Below is a small trained network, with its code and all its weights. Each question gives an input and a class and asks what happens when units are switched off, that is, made to give their printed mean instead of their output.

import numpy as np


def w(rows, s, z=0):
    codes = np.array(rows[::2]) - 128.0
    scale = np.full(codes.shape[1], s)
    scale[-1] = z or s
    return codes * scale


def norm(h):
    return h / np.sqrt((h * h).mean(-1, keepdims=True) + 1e-5)


def f(y):
    return np.maximum(y, 0)


def log_softmax(a):
    a = a - a.max(-1, keepdims=True)
    return a - np.log(np.exp(a).sum(-1, keepdims=True))


def net(x, mask):
    res = np.array(x, float).reshape(1, 3) / 4 @ E
    u = 0
    for l in range(2):
        y = f(norm(res) @ A[l][:, :-1].T + A[l][:, -1])
        res = res + np.where(mask[u : u + 4], y, B[l][:, -1]) @ B[l][:, :-1]
        u += 4
    return log_softmax(norm(res)[-1] @ U[:, :-1].T + U[:, -1])


A, B = {}, {}
E = w([
[57,193,73,211,129,119,165,105,161,139,182],'x0',
[34,124,118,58,44,198,115,70,102,72,172],'x1',
[203,135,163,159,155,199,94,67,117,254,192],'x2',
],0.0093)
A[0] = w([
[111,144,144,131,81,95,170,94,118,30,80,50],'L0N1',
[154,156,106,166,138,1,93,230,133,73,63,43],'L0N2',
[51,212,73,131,125,173,252,175,140,97,147,247],'L0N3',
[150,125,155,88,109,92,149,222,113,62,142,4],'L0N4',
],0.0067,0.0015)
B[0] = w([
[155,136,101,166,145,160,172,171,75,141,111,212],'L0N1',
[115,92,183,114,119,126,5,71,135,179,142,253],'L0N2',
[168,62,68,97,109,81,111,162,204,112,175,241],'L0N3',
[82,147,128,128,92,161,154,117,88,159,117,198],'L0N4',
],0.013,0.0059)
A[1] = w([
[39,127,97,208,164,127,123,82,210,153,148,76],'L1N1',
[179,120,204,186,177,90,70,170,134,192,58,99],'L1N2',
[184,186,24,223,188,80,222,178,144,144,166,144],'L1N3',
[58,49,112,105,103,100,255,180,84,113,102,4],'L1N4',
],0.008,0.0021)
B[1] = w([
[119,208,51,150,149,93,82,120,154,212,108,184],'L1N1',
[106,127,98,124,124,163,199,127,117,57,147,254],'L1N2',
[107,116,190,164,137,99,122,147,46,44,72,196],'L1N3',
[134,249,249,130,150,150,196,168,155,186,81,180],'L1N4',
],0.012,0.009)
U = w([
[110,26,227,98,120,192,39,64,74,125,143,255],'0',
[128,128,75,137,126,67,28,69,206,195,210,204],'1',
[133,204,221,84,96,165,173,169,98,185,63,52],'2',
[89,155,106,133,89,87,211,220,198,70,157,12],'3',
[231,66,148,128,207,177,253,99,120,64,150,21],'4',
[143,169,116,242,206,95,147,123,72,105,122,102],'5',
],0.013,0.0033)

Each question gives the input, the list of numbers given to net, and the class t.
The units are the neurons (one row each of A and B). Each row of codes is followed by its name. A weight is (code - 128) times the scale printed after its matrix; where a second scale follows, it is the last column's (A, B and U).
mask holds one flag per neuron, layer by layer. A switched-off neuron (its flag False) gives its mean, the last column of its row in B, instead of its output. The means were averaged over made-up inputs and are rounded, as every weight is.
A unit's drop is (log p(t) with every unit on - log p(t) with that unit switched off) / (log p(t) with every unit on - log p(t) with every unit switched off).
The circuit of an input: a set's keep is (log p(t) with only the set's units on - log p(t) with every unit switched off) / (log p(t) with every unit on - log p(t) with every unit switched off). Starting from all 8 units, units are removed one at a time, each time the one whose removal leaves the highest keep (on an exact tie, the one counted first), for as long as the keep stays at least 0.8.
units of the circuit, in order: the units of the circuit, biggest drop first
k most important neurons: the k neurons with the biggest drops, biggest first
k most important neurons of layer l: the k neurons of layer l with the biggest drops, biggest first
drop when u is switched off: that unit's drop, to one decimal
input [-1,5,-2], class 2: 2 most important neurons of layer 1 => (L1N4; L1N2)
input [-6,-3,0], class 0: 3 most important neurons of layer 0 => (L0N2; L0N1; L0N4)
input [0,-6,4], class 4: units of the circuit, in order => (L1N2)
input [8,0,-2], class 1: 3 most important neurons of layer 1 => (L1N2; L1N1; L1N4)
input [7,0,7], class 5: 3 most important neurons => (L0N2; L1N3; L0N4)
input [-8,2,-7], class 2: 3 most important neurons => (L1N4; L0N1; L0N4)
input [2,0,8], class 5: 3 most important neurons of layer 0 => (L0N2; L0N3; L0N4)
input [0,-6,-1], class 0: 2 most important neurons => (L0N2; L0N3)
input [1,8,4], class 1: 2 most important neurons of layer 1 => (L1N3; L1N2)
input [5,5,1], class 1: 2 most important neurons => (L1N2; L1N1)
input [4,3,1], class 1: 4 most important neurons => (L1N2; L0N1; L1N1; L1N4)
input [1,-5,-3], class 1: 2 most important neurons => (L0N2; L1N3)
input [-7,-4,6], class 4: 2 most important neurons => (L1N2; L0N2)
input [-2,-1,4], class 4: units of the circuit, in order => (L0N2)
input [2,0,-4], class 1: drop when L0N2 is switched off => 1.2
input [-6,-5,-5], class 0: drop when L0N2 is switched off => 2.0
input [2,4,4], class 1: drop when L1N1 is switched off => 0.0
input [0,-1,-7], class 0: 2 most important neurons of layer 0 => (L0N2; L0N1)
